Below is a small trained network, with its code and all its weights. Each question gives an input and a class and asks what happens when units are switched off, that is, made to give their printed mean instead of their output.

import numpy as np


def w(rows, s, z=0):
    codes = np.array(rows[::2]) - 128.0
    scale = np.full(codes.shape[1], s)
    scale[-1] = z or s
    return codes * scale


def f(y):
    return np.maximum(y, 0)


def log_softmax(a):
    a = a - a.max(-1, keepdims=True)
    return a - np.log(np.exp(a).sum(-1, keepdims=True))


def net(x, mask):
    res = np.array(x, float).reshape(1, 3) / 4 @ E
    y = f(res @ A[0][:, :-1].T + A[0][:, -1])
    res = res + np.where(mask, y, B[0][:, -1]) @ B[0][:, :-1]
    return log_softmax(res[-1] @ U[:, :-1].T + U[:, -1])


A, B = {}, {}
E = w([
[174,86,80,217,146,249],'x0',
[137,123,149,244,106,69],'x1',
[219,142,201,62,65,177],'x2',
],0.014)
A[0] = w([
[25,109,100,162,170,90,198],'n1',
[147,229,168,149,49,61,121],'n2',
[54,138,70,144,192,88,40],'n3',
[194,54,126,216,128,172,68],'n4',
[36,149,71,172,174,81,100],'n5',
[54,133,136,83,156,85,9],'n6',
[49,87,5,157,172,152,136],'n7',
],0.013,0.016)
B[0] = w([
[175,202,89,101,151,214,255],'n1',
[115,91,85,172,137,53,196],'n2',
[128,105,218,153,88,42,187],'n3',
[89,210,194,55,131,137,205],'n4',
[78,172,191,3,141,137,222],'n5',
[205,154,73,100,203,233,164],'n6',
[140,22,85,229,69,137,239],'n7',
],0.012,0.02)
U = w([
[147,148,90,99,155,198,39],'0',
[95,141,152,57,136,86,254],'1',
[142,25,64,249,133,94,82],'2',
],0.015,0.0058)

Each question gives the input, the list of numbers given to net, and the class t.
The units are the neurons (one row each of A and B). Each row of codes is followed by its name. A weight is (code - 128) times the scale printed after its matrix; where a second scale follows, it is the last column's (A, B and U).
mask holds one flag per neuron, in row order. A switched-off neuron (its flag False) gives its mean, the last column of its row in B, instead of its output. The means were averaged over made-up inputs and are rounded, as every weight is.
A unit's drop is (log p(t) with every unit on - log p(t) with that unit switched off) / (log p(t) with every unit on - log p(t) with every unit switched off).
The circuit of an input: a set's keep is (log p(t) with only the set's units on - log p(t) with every unit switched off) / (log p(t) with every unit on - log p(t) with every unit switched off). Starting from all 7 units, units are removed one at a time, each time the one whose removal leaves the highest keep (on an exact tie, the one counted first), for as long as the keep stays at least 0.8.
circuit, biggest first: the units of the circuit, biggest drop first
unit that matters most: the unit with the biggest drop
k most important neurons: the k neurons with the biggest drops, biggest first
drop when u is switched off: that unit's drop, to one decimal
input [-5,1,8], class 2: circuit, biggest first -> [n5 n2]
input [4,8,1], class 1: unit that matters most -> n4
input [6,8,-7], class 0: 4 most important neurons -> [n1 n7 n5 n4]
input [3,8,-8], class 0: 2 most important neurons -> [n1 n5]
input [3,3,-8], class 0: 3 most important neurons -> [n5 n1 n7]
input [3,3,3], class 1: circuit, biggest first -> [n1 n7]
input [6,7,-1], class 0: circuit, biggest first -> [n4 n3]
input [4,1,3], class 1: 2 most important neurons -> [n1 n7]
input [5,2,4], class 1: circuit, biggest first -> [n1 n4]
input [1,-1,-6], class 2: 4 most important neurons -> [n7 n4 n3 n6]
input [0,-7,7], class 1: 3 most important neurons -> [n1 n7 n6]
input [2,8,7], class 1: 2 most important neurons -> [n4 n7]
input [-1,0,-4], class 0: 3 most important neurons -> [n1 n4 n7]
input [7,-5,-7], class 2: circuit, biggest first -> [n7]
input [1,4,-6], class 0: 2 most important neurons -> [n5 n1]
input [8,-6,0], class 2: 3 most important neurons -> [n7 n1 n5]
input [-1,7,3], class 2: 2 most important neurons -> [n5 n2]
input [2,6,2], class 1: drop when n4 is switched off -> 1.1
input [-4,8,-8], class 1: drop when n3 is switched off -> 2.9
input [5,-1,-5], class 2: drop when n7 is switched off -> 7.5
input [6,6,4], class 1: circuit, biggest first -> [n4]
